Below are the code and all the weights of a small trained network. Each question names an input and a class and asks about switching units off, where a switched-off unit gives its printed mean instead of its output.

import numpy as np


def w(rows, s, z=0):
    codes = np.array(rows[::2]) - 128.0
    scale = np.full(codes.shape[1], s)
    scale[-1] = z or s
    return codes * scale


def f(y):
    return y / 2 * (1 + np.tanh(0.7978845608 * (y + 0.044715 * y**3)))


def log_softmax(a):
    a = a - a.max(-1, keepdims=True)
    return a - np.log(np.exp(a).sum(-1, keepdims=True))


def net(x, mask):
    res = np.array(x, float).reshape(1, 7) / 4 @ E
    y = f(res @ A[0][:, :-1].T + A[0][:, -1])
    res = res + np.where(mask, y, B[0][:, -1]) @ B[0][:, :-1]
    return log_softmax(res[-1] @ U[:, :-1].T + U[:, -1])


A, B = {}, {}
E = w([
[125,129,131],'x0',
[127,140,137],'x1',
[131,115,122],'x2',
[249,176,99],'x3',
[157,90,253],'x4',
[130,129,127],'x5',
[127,125,130],'x6',
],0.0073)
A[0] = w([
[240,167,115,121],'N0',
[241,147,98,90],'N1',
[125,181,143,223],'N2',
[126,177,144,254],'N3',
[34,97,143,89],'N4',
[223,155,109,110],'N5',
[151,91,254,134],'N6',
[93,149,37,76],'N7',
[219,165,109,91],'N8',
[132,132,171,203],'N9',
[188,153,114,71],'N10',
[217,127,105,96],'N11',
[164,84,250,78],'N12',
[29,97,147,84],'N13',
[43,96,142,81],'N14',
[131,160,137,230],'N15',
[73,129,69,69],'N16',
[217,185,120,129],'N17',
[78,175,19,74],'N18',
[154,108,238,90],'N19',
[24,91,138,90],'N20',
[197,137,94,78],'N21',
],0.0072,0.0067)
B[0] = w([
[69,125,179,177],'N0',
[57,157,221,158],'N1',
[114,56,96,216],'N2',
[121,12,89,255],'N3',
[96,169,204,152],'N4',
[40,142,204,158],'N5',
[172,185,53,216],'N6',
[196,245,120,140],'N7',
[86,147,209,148],'N8',
[130,105,76,205],'N9',
[118,156,165,121],'N10',
[86,146,162,141],'N11',
[207,255,61,180],'N12',
[87,182,217,154],'N13',
[77,199,217,143],'N14',
[108,61,99,224],'N15',
[148,212,158,125],'N16',
[73,125,159,171],'N17',
[183,221,100,157],'N18',
[186,200,83,170],'N19',
[111,152,190,160],'N20',
[96,193,194,127],'N21',
],0.0069,0.0054)
U = w([
[124,99,99,253],'0',
[57,182,243,53],'1',
[221,255,62,77],'2',
[124,73,92,142],'3',
[123,81,103,121],'4',
[129,70,114,118],'5',
],0.0092,0.0054)

Each question gives the input, the list of numbers given to net, and the class t.
The units are the neurons (one row each of A and B). Each row of codes is followed by its name. A weight is (code - 128) times the scale printed after its matrix; where a second scale follows, it is the last column's (A, B and U).
mask holds one flag per neuron, in row order. A switched-off neuron (its flag False) gives its mean, the last column of its row in B, instead of its output. The means were averaged over made-up inputs and are rounded, as every weight is.
A unit's drop is (log p(t) with every unit on - log p(t) with that unit switched off) / (log p(t) with every unit on - log p(t) with every unit switched off).
The circuit of an input: a set's keep is (log p(t) with only the set's units on - log p(t) with every unit switched off) / (log p(t) with every unit on - log p(t) with every unit switched off). Starting from the 12 units with the biggest drops (on a tie, the unit counted first), units are removed one at a time, each time the one whose removal leaves the highest keep (on an exact tie, the one counted first), for as long as the keep stays at least 0.8.
units of the circuit, in order: the units of the circuit, biggest drop first
top k neurons: the k neurons with the biggest drops, biggest first
drop of u: that unit's drop, to one decimal
input [-3,0,5,-6,-3,-5,5], class 1: top 4 neurons -> (N13, N14, N4, N20)
input [2,0,-7,0,7,7,5], class 2: units of the circuit, in order -> (N12, N6)
input [-3,-2,-4,8,7,5,2], class 1: units of the circuit, in order -> (N1, N5)
input [-6,0,-1,-6,7,6,-6], class 2: units of the circuit, in order -> (N12, N6, N19)
input [1,3,-7,-5,-7,-1,2], class 2: units of the circuit, in order -> (N18, N7)
input [6,3,-8,-2,-8,-3,-6], class 2: top 2 neurons -> (N18, N7)
input [-1,-7,0,0,7,0,-5], class 2: top 2 neurons -> (N12, N6)
input [-5,-3,4,4,8,1,3], class 2: top 3 neurons -> (N12, N6, N19)
input [-2,-6,-4,8,7,4,2], class 1: top 3 neurons -> (N1, N5, N0)
input [5,-2,1,4,7,3,2], class 2: top 2 neurons -> (N12, N6)
input [-4,8,2,3,8,7,-8], class 2: top 3 neurons -> (N12, N6, N19)
input [2,-3,-3,-8,-8,5,-6], class 1: drop of N12 -> 0.1
input [-4,1,-3,-2,7,-3,8], class 2: drop of N6 -> 0.2
input [4,-4,5,-3,-7,3,-2], class 2: drop of N7 -> 0.4
